(in the rows, 128 means zero)
Facts:
livum (Λ luplen) (Φ 496) (δ d)
klastin (Λ droplik) (α stasku)
tritanis (Λ brilok) (Φ 13) (δ f)
skegas (Λ ploklen)
livis (Λ drazun)
neru (Λ kubrul) (Φ 13) (η repla) (δ f)
gufin (Λ vepo) (Φ 496) (δ a)
skadomu (Λ kostil) (Φ 601) (α tubris,treril) (δ a)
bretra (Λ zosur) (Φ 601) (η lakla) (δ e)
nabus (Λ skiklir) (Φ 13) (η defletrek) (δ a)
brikon (Λ repla) (α sesis)
vaber (Λ sotro) (Φ 270) (δ a)
gode (Λ stusabu) (Φ 601) (δ d)
deton (Λ talam) (Φ 270) (δ e)
goter (Λ brilok) (Φ 13) (α bripus) (η kostil) (δ a)
drunin (Λ kostil) (Φ 601) (α neru,nisaskun) (δ b)
felum (Λ dibi) (α luplen,stukir)
reski (Λ pustol) (Φ 270) (δ d)
stusabu (Λ drazun) (α gufin,kabro)
fletal (Λ ploklen)
fuskin (Λ defletrek) (Φ 496) (η zokle) (δ e)
guzem (Λ drazun)
kloplek (Λ felum) (Φ 611) (α mazus,trugror) (δ b)
kostil (Λ dibi)
somek (Λ dupli) (Φ 601) (δ c)
sotro (Λ vufle)
dugruve (Λ brikla) (Φ 496) (η trovaflik) (δ b)
tramem (Λ ploklen) (Φ 601) (α rastan,musutrar,treril) (η tukono) (δ b)
riplela (Λ dolok) (Φ 270) (η begrer) (δ f)
truru (Λ luplen) (Φ 496) (δ b)
tubris (Λ lomol) (Φ 13) (δ b)
gudi (Λ dibi) (Φ 496) (η giguk) (δ b)
mazus (Λ dibi) (Φ 13) (η bretra) (δ c)
pitram (Λ zosur) (Φ 13) (δ a)
kloklas (Λ lebom) (Φ 611) (δ b)
reskal (Λ dibi)
tregrolur (Λ skegas) (Φ 785) (η reskal) (δ c)
trovaflik (Λ vavobus)
dreplur (Λ begrer) (Φ 785) (δ d)
tilo (Λ traba) (Φ 270) (η drazun) (δ b)
fleplaflos (Λ luplen) (Φ 496) (α tobes,fatres,lugrutrus) (η nado) (δ a)
zosur (Λ drizin)
puzu (Λ vufle)
fibri (Λ vufle) (Φ 611) (δ a)
sesis (Λ gogrok) (Φ 270) (δ b)
treril (Λ vufle) (Φ 611) (η tamin) (δ c)
rosu (Λ vufle) (Φ 785) (α dupli) (δ c)
bodrek (Λ traba) (Φ 601) (η vufle) (δ a)
zuklu (Λ kubrul) (Φ 13) (α stasku) (δ c)
trugror (Λ talam) (Φ 496) (δ b)
flizam (Λ luplen) (Φ 601) (α luplen) (δ a)
lebom (Λ repla)
trurem (Λ ploklen) (Φ 270) (δ c)
nagrok (Λ droplik) (Φ 13) (α giguk,gufin,bodrek) (η plasu) (δ f)
vigre (Λ vufle) (Φ 611) (α brilok) (δ a)
ploval (Λ dibi) (Φ 13) (δ b)
fatres (Λ stutrin) (Φ 611) (η tukono) (δ e)
rizin (Λ stusabu) (Φ 496) (η traba) (δ a)
broban (Λ nado) (Φ 13) (δ a)
grugok (Λ drizin) (Φ 13) (δ a)
trutes (Λ brikla) (Φ 601) (α dreplur) (δ f)
stabridram (Λ drazun)
dupli (Λ ploklen)
vebri (Λ fletal) (Φ 270) (δ f)
zosi (Λ zosur) (Φ 496) (α bresi,kovik) (δ b)
brugostun (Λ drazun) (Φ 496) (η stutrin) (δ b)
druvorar (Λ dolok) (Φ 496) (η tutrigur) (δ b)
stuvi (Λ stabridram) (Φ 496) (η giguk) (δ a)
zulur (Λ ploklen) (Φ 13) (η skegas) (δ a)
zubi (Λ brilok) (Φ 13) (δ c)
tikal (Λ defletrek) (Φ 496) (η vufle) (δ a)
fami (Λ dibi) (Φ 13) (α lebom,reski,zafak) (δ d)
plidredron (Λ dolok) (Φ 496) (η ritigrer) (δ a)
grubru (Λ talam) (Φ 496) (η bretra) (δ d)
stasku (Λ traba) (Φ 496) (δ f)
tukono (Λ drizin) (Φ 13) (α fatres) (η vebri) (δ c)
kubrul (Λ drazun)
tutrigur (Λ giguk)
zefin (Λ gogrok) (Φ 270) (η plasu) (δ a)
zugru (Λ dolok) (Φ 496) (α dupli) (η gestik) (δ b)
kabro (Λ skiklir) (Φ 496) (δ f)
tifi (Λ gogrok) (Φ 496) (η teskik) (δ e)
teskik (Λ repla) (Φ 270) (δ c)
vatron (Λ lebom) (Φ 611) (α trurem,dreplur,lugrutrus,vaber,stopin) (η deton) (δ a)
brilok (Λ drizin)
flidri (Λ drizin) (Φ 611) (δ a)
pustol (Λ giguk)
stukir (Λ ploklen) (Φ 496) (δ c)
talam (Λ ploklen)
tragi (Λ dolok) (Φ 270) (α grilos,kovik) (η bretra) (δ b)
fadon (Λ vufle) (Φ 496) (α peroplu,gredum) (δ a)
grustak (Λ stutrin)
vipaflem (Λ fletal) (Φ 611) (δ b)
kleplostol (Λ drizin) (α kabro,stukir,fletal)
stopin (Λ defletrek) (Φ 270) (δ c)
stabir (Λ skiklir) (Φ 611) (δ a)
plitror (Λ brikon) (Φ 496) (δ b)
peroplu (Λ puzu) (Φ 611) (δ a)
kladeklun (Λ lebom) (Φ 611) (δ a)
grobru (Λ sotro) (Φ 601) (α rabak,bodrek) (δ a)
rabak (Λ reskal) (Φ 270) (δ d)
fluval (Λ skiklir) (Φ 13) (δ a)
dromur (Λ pustol) (Φ 270) (α giguk,trogik) (δ a)
dolok (Λ defletrek) (α dugruve,stabir)
kalin (Λ defletrek) (Φ 270) (δ e)
klozol (Λ vufle) (Φ 611) (η drizin) (δ f)
grilos (Λ dibi) (Φ 496) (η nado) (δ a)
skinom (Λ defletrek) (Φ 270) (α vebri) (δ e)
gibupon (Λ talam) (Φ 496) (δ c)
vagrir (Λ ploklen) (Φ 601) (η brilok) (δ a)
geli (Λ brilok) (Φ 13) (δ b)
vufle (α ploval,fatres)
megrutra (Λ sotro) (Φ 601) (α ploval,gufin,brusker,plasu) (δ a)
begrer (Λ vavobus) (α rabak)
stulevar (Λ dupli) (Φ 601) (δ a)
trogik (Λ fletal) (Φ 611) (δ d)
tifer (Λ brilok) (Φ 13) (α gredum,rabak,ploklen,gudi,kovik) (δ a)
nisaskun (Λ traba) (Φ 496) (δ d)
skiklir (Λ nado)
klopobrik (Λ reskal) (Φ 13) (δ f)
brikla (Λ drazun)
ritigrer (Λ ploklen) (Φ 785) (α vebri) (δ d)
musutrar (Λ dolok) (Φ 270) (η repla) (δ a)
zafak (Λ defletrek) (Φ 270) (δ b)
rastan (Λ lebom) (Φ 601) (δ d)
vedovos (Λ felum) (Φ 601) (η klastin) (δ d)
traba (Λ defletrek)
votra (Λ dibi) (Φ 13) (η teskik) (δ f)
flurel (Λ sotro) (Φ 496) (α vipaflem,plitror) (η ritigrer) (δ a)
tobes (Λ dolok) (Φ 270) (δ e)
fini (Λ dibi) (Φ 601) (δ a)
zokle (Λ gestik) (Φ 601) (δ a)
gufas (Λ begrer) (Φ 496) (η drizin) (δ a)
tesir (Λ lebom) (Φ 496) (α druvorar,fuskin) (δ a)
kovik (Λ vufle) (Φ 496) (δ b)
dretru (Λ skegas) (Φ 785) (η zokle) (δ b)
zeple (Λ defletrek) (Φ 270) (η brilok) (δ d)
bibedran (Λ nado) (Φ 270) (α bretra) (δ b)
lakla (Λ reskal) (Φ 13) (α grilos,somek,tamin,zubi) (δ a)
tisuk (Λ ploklen) (Φ 13) (α vipaflem,plasu,tikal) (η pustol) (δ d)
plepastam (Λ zosur) (Φ 13) (α vaklir,sesis) (δ a)
vaklir (Λ vufle) (Φ 611) (η pustol) (δ b)
lomol (α tritanis,talam)
bregrin (Λ defletrek) (Φ 601) (α somek) (η traba) (δ a)
trutudral (Λ brilok) (Φ 611) (α broban,lugrutrus,zefin) (η zosur) (δ a)
plubaplu (Λ begrer) (Φ 496) (α pitram,vipaflem,zubi) (η gogrok) (δ b)
zofum (Λ kubrul) (Φ 496) (α livum,ploklen) (η reski) (δ a)
brodrone (Λ dolok) (Φ 270) (α klozol) (δ a)
drosu (Λ lomol) (Φ 13) (η guzem) (δ a)
skivak (Λ felum) (Φ 496) (δ a)
tamin (Λ kleplostol) (Φ 611) (δ c)
ruku (Λ stutrin) (Φ 496) (α gredum,vebri,bripus) (δ b)
gredum (Λ dibi) (Φ 13) (η kleplostol) (δ f)
barim (Λ livis) (Φ 785) (η luplen) (δ a)
vepo (Λ ploklen)
gestik (Λ ploklen)
fivo (Λ stusabu) (Φ 601) (η puzu) (δ e)
plasu (Λ stutrin) (Φ 611) (η dupli) (δ a)
skostul (Λ traba) (Φ 601) (α fivo) (η klastin) (δ c)
bresi (Λ brikon) (Φ 496) (η ploklen) (δ a)
lugrutrus (Λ puzu) (Φ 611) (δ d)
nagren (Λ begrer) (Φ 785) (α dretru) (δ e)
bripus (Λ skegas) (Φ 785) (η brilok) (δ f)
gogrok (Λ vufle) (α fletal,vaber)
mizik (Λ lomol) (Φ 496) (η pustol) (δ e)
nebek (Λ lebom) (Φ 611) (η bodrek) (δ e)
stoplek (Λ drizin) (Φ 611) (δ e)
brusker (Λ trovaflik) (Φ 13) (η talam) (δ c)
gruflodri (Λ fletal) (Φ 611) (α rastan,riplela,drazun) (δ d)

Known rows:
goter: [128 125 128 138 153 124 120 136 121 134 133 152 162 127 147 125 136 153
 122 127 121 119 122 127 118 127 139]
talam: [140 159 112 129 113 123 121 128 133 138 134 119 112 147 115 142 121 125
 135 142 131 130 127 134 122 133 135]
nebek: [148 141 133 134 152 144 130 137 118 137 127 148 146 133 141 130 137 147
 104 135 117 137 124 132 122 127 140]
teskik: [184 109 123 125  98 143 131 130 127 145 113 136 123 132 139 119 146 133
 129 156 131 153 128 138 118 140 150]
tobes: [147 129 132 132 148 152 134 130 119 140 124 146 119 112 146 114 145 136
 120 117 132 155 144 129 127 138 138]
pitram: [135 116 122 131 148 128 121 127 120 137 129 153 145 121 133 125 132 137
 136 127 128 129 136 131 123 134 135]
klastin: [130 139 120 131  91 120 119 133 129 135 121 128 115 135 132 134 133 113
 147 137 133 133 121 134 119 122 140]
stopin: [173  93 135 128 120 157 140 128 116 142 106 141 130 120 143 118 138 140
 107 147 115 153 139 122 129 139 146]
vufle: [134 126 125 134  95 133 123 132 125 135 121 132 100 125 136 136 132 112
 155 118 127 126 111 123 121 126 138]
klozol: [125 130 127 124 142 135 126 127 122 134 128 137 142 127 136 125 127 145
 110 144 123 128 141 131 131 124 136]
zafak: [ 90  89 124 121 109 109 120 117 125 127 123 131 142 119 140 113 118 129
 135 165 137 109 169 122 144 123 136]
stuvi: [121 160 131 139 147 130 127 133 126 135 129 146 140 126 143 126 132 138
 108 133 112 122 134 132 127 126 135]
lugrutrus: [130 113 121 135 129 140 128 124 115 135 125 127 116 116 127 121 123 128
 127 144 116 132 149 122 134 137 132]
brikla: [123 152 128 122 112 125 119 128 124 134 125 130 123 132 134 137 125 127
 119 127 126 133 128 130 128 116 138]
tritanis: [131 121 119 128 132 128 124 128 124 136 124 137 146 124 139 120 131 146
 127 147 129 133 149 132 125 131 137]
tamin: [188 101 125 119 113 142 123 127 125 144 114 137 129 128 135 126 145 137
 116 148 126 154 120 138 122 132 148]
stabir: [128 150 123 140 141 134 124 133 122 136 128 144 141 130 130 127 135 134
 124 133 130 133 148 138 120 134 135]
klopobrik: [127 110 121 129 123 123 126 130 123 135 128 138 146 125 142 122 131 148
 133 140 133 130 139 128 124 131 139]

Rows:
No name comes twice in this set of rows, the named rows included.
[134 158 117 123 121 122 123 130 130 136 138 117 124 148 118 142 122 134
 123 139 126 122 112 129 125 129 135]	vepo
[167  99 143 132 113 143 137 136 123 140 106 147 159 129 156 123 135 152
  85 152  94 132 115 122 127 127 150]	skostul
[152 156 116 145 156 130 123 128 127 138 141 131 116 126 111 134 122 130
 126 132 105 119 116 138 128 147 128]	gufin
[132 105 127 140 143 115 113 138 127 135 132 154 153 124 153 125 141 142
 140 120 132 112 100 132 115 127 141]	tifer
[132 127 125 142 150 142 129 130 117 136 128 146 121 115 127 120 130 132
 128 134 129 130 150 129 128 147 134]	vaber
[128  37 129 156 101  82 109 152 116 137 145 131 143 112 119 111 141 135
 114  76 157 136 128 147 104 159 137]	lakla
[122 128 138 137 148 125 127 134 126 133 125 158 153 116 152 124 134 143
 111 122 118 111 122 130 126 127 137]	bregrin
[122  80 129 146 116  88 117 144 122 135 163 102 127 132 110 110 122 144
  73 121 127 118 130 142 126 157 130]	grubru
[128 126 123 142 143 140 129 132 113 136 128 145 141 121 128 122 128 139
 136 132 126 134 148 129 120 143 134]	broban
[133 126 125 132 134 139 127 125 121 136 127 133 122 112 127 123 128 128
 121 141 110 133 134 131 133 135 134]	kabro
[161 139 110 136 164 121 121 136 129 133 152 134 150 149 151 153 126 131
 102 166 153 110 132 126 159 133 139]	bripus
[ 74 111 135  99 113 117 121 100 129 127 127 122 133 120 112  88 116 157
 125 168  96 102 130 129 120 116 132]	vaklir
[193 122 120 129 130 152 141 132 124 144 133 120 114 140 123 119 130 150
 111 163 109 144 112 127 126 153 143]	trurem
[109  98 118 117 118  98 107 110 133 128 132 125 137 118 136 117 121 123
 132 163 126 103 137 136 149 117 134]	kovik
[174 109 138 124 113 139 136 133 128 142 119 140 126 137 153 119 144 142
  95 158 124 141 120 132 124 138 151]	rosu

Now the same nodes, written a new way:
Known rows:
plubaplu: [117 112 180 122 106 159 125 133 128 143 124 187 109 103  94  81 135 129
 158  83 162 129  87 129  73 204 157 128 158 139  90 114  78 138 128 115
 126 120 110 193  69]
livis: [130 103 185 132 100 165 128 104 126 106 130 176 111  82 108 116 140 156
 159  86 124 136  96 106  89 202 170 140 166 122 115 116  86 147 149 130
 120 126  99 156  99]
barim: [150 101 143 144 132 162 115 125 152 155 154 186  98  99  88 115 140 121
 125  42 147 125  79 137  93 158 139 107 139 140  98  96  66 159 145 138
 129 132 121 172  93]
luplen: [129  93 190 120 137 195 114 104 104 122 126 189  94  59  97 128 152 188
 150  85 122 148  80 103  90 199 151 110 183 118 123 123 107 134 159 131
 131 113 111 152 102]
votra: [132 111 179 131  93 160 124 126 151 128 134 189 109 100  90 100 135 137
 149  84 161 149  97 124  74 203 158 146 157 129  96 110  71 150 138 121
 119 127 113 179  80]
ruku: [112 115 199 141 126 156 151 112 117  98 114 172 122  89 102 103 152 145
 165  90 144 119  99 132  86 210 169 116 158 140  99 124  72 123 137 121
 153 115 109 183  71]
defletrek: [103  86 193 148 126 189 115 115 102 116 130 177 107  70  89 132 135 183
 135  77 119 149  81 101  91 198 165 113 193 102 140 121 115 137 165 131
 130 114 127 149  92]
tikal: [126 105 142 169 115 142 115 120 154 129 155 169 110 115  88 118 129 107
 129  47 142 107  95 126  87 174 151 131 149 136 109 107  58 160 159 144
 116 137 122 166  96]
brugostun: [135 119 181 127 100 145 141 117 147 124 125 179 122  97 107  97 143 133
 156  89 156 135 103 124  75 211 168 160 152 134 101 108  63 148 138 126
 112 127 106 186  84]
fatres: [122 101 202 150  84 153 128 117 156 129 160 179  93  90 104  91 107 130
 172  88 126 153 108 119  82 161 148 147 140 138  99 101  56 154 128 148
 112 152  83 155  92]
zefin: [146 116 145 173 104 131 130 104 167 111 154 174 124 114  98 119 130  97
 150  50 135 102 111 130  90 177 160 134 139 143  97 110  68 155 152 133
 107 149 115 152  97]
vavobus: [130 104 186 132  98 164 126 104 125 107 128 175 111  82 109 116 138 155
 159  84 126 136  96 107  91 201 170 139 164 122 115 116  87 150 147 128
 120 126 100 154 101]
nagren: [107  83 210 142 107 163 127 101 126 126 140 182 103  87 120  93 115 139
 170  85 106 132  90 119 106 156 149 109 146 127 103 113  66 124 125 130
 128 139 100 151  93]
trugror: [166 126 200 108 122 156 152  94 124 127 124 194 126  81 110 103 164 142
 169  99 152 139  95 108  86 202 179 131 148 135 108 123 100 144 144 116
 135 135  92 153  81]
zuklu: [115 102 196 136 115 156 135 105 120 117 118 184 116  95 106  96 133 134
 176  93 136 122  95 117  83 199 152 125 162 131 101 125  85 123 140 117
 120 127 110 172  79]
stabridram: [127 103 183 132  98 165 127 106 127 106 131 174 111  82 107 115 139 155
 157  82 124 136  97 107  91 199 170 141 164 122 114 115  86 147 150 131
 119 128 102 154 100]
stusabu: [112 101 186 130 101 163 121 112 108 113 122 176 107  89 109 100 131 144
 172  83 120 116  91 112  91 197 164 126 165 127 106 121  91 139 140 123
 120 123  99 161  94]
sotro: [126 104 183 132  97 166 123 103 125 104 128 175 109  82 109 118 139 157
 156  82 123 136  95 106  92 200 170 142 165 118 116 114  88 151 148 133
 118 122 101 156 103]

Rows:
No name comes twice in this set of rows, the named rows included.
[185 102 179 134 158 165 141  83 112 127 140 184 108  91  89 143 166 135
 160  52 130 116  65  98 115 156 151  82 140 120 117 126 129 145 175 119
 147 145 115 126  95]	zokle
[170 124 198 109 123 157 154  98 125 130 122 195 128  81 112 103 158 140
 169  94 148 139  97 115  87 199 181 129 149 136 105 120 102 143 138 114
 132 133  95 153  83]	vipaflem
[132 105 142 151 120 142 116 113 140 133 147 176 107 118  95 102 140  97
 153  52 137  87  90 132  92 172 140 114 140 153  87 118  58 147 145 131
 122 139 113 171  90]	zofum
[134  88 213 158 131 175 136  72 117 102 162 178  90  78 108 117 141 141
 179  74  85 116  85 110 135 120 151  60 124 144  98 130  77 131 137 137
 180 156  78 104 103]	ritigrer
[109  79 167 179  83 166  87 112 179 127 180 189  81  99  91 109 101 124
 146  67 112 135 109 122  98 143 125 123 146 138  89 109  31 150 138 145
 113 152 110 137 115]	zeple
[111  91 202 147 116 174 128 100 102 106 131 176 118  80  98 130 140 167
 141  77 121 147  83  94  97 196 182 112 185  99 142 124 137 137 166 125
 135 129 116 133  85]	puzu
[132 103 157 156 141 145 125 100 120 121 142 174 110 106 102 113 142 112
 157  55 122  85  88 122  98 170 145 102 151 148 106 126  81 136 158 137
 127 139 114 156  90]	tesir
[151 108 162 165 135 134 143  91 141 115 145 171 127 103 111 128 143 114
 150  57 120  99 102 121  96 168 161 120 143 138 116 114  77 145 163 140
 113 149 114 145  99]	plasu
[135 113 192 139 120 157 142 106 139 113 118 188 128  82 107 111 141 150
 158  90 141 140 109 125  77 213 170 136 165 128 107 115  89 131 149 117
 113 125 119 167  82]	sesis
[187 131 182  89 107 151 151  95 155 127 123 191 114  72 135  91 161 144
 193 105 132 127 108 131  89 190 166 160 118 157  75  99  35 155 112 125
 115 123  69 173 116]	tregrolur
[134 102 155 158 143 147 127 103 124 120 141 177 113 102 104 114 139 113
 155  52 115  87  90 131  97 166 148 100 150 146 105 119  81 136 153 136
 123 136 117 157  94]	vigre
[116  97 196 153 124 178 121 112 105 109 116 167 113  71 102 131 129 171
 153  93 106 135  98 100  94 202 174 130 183 108 139 122  79 138 168 132
 114 106 116 140 113]	traba

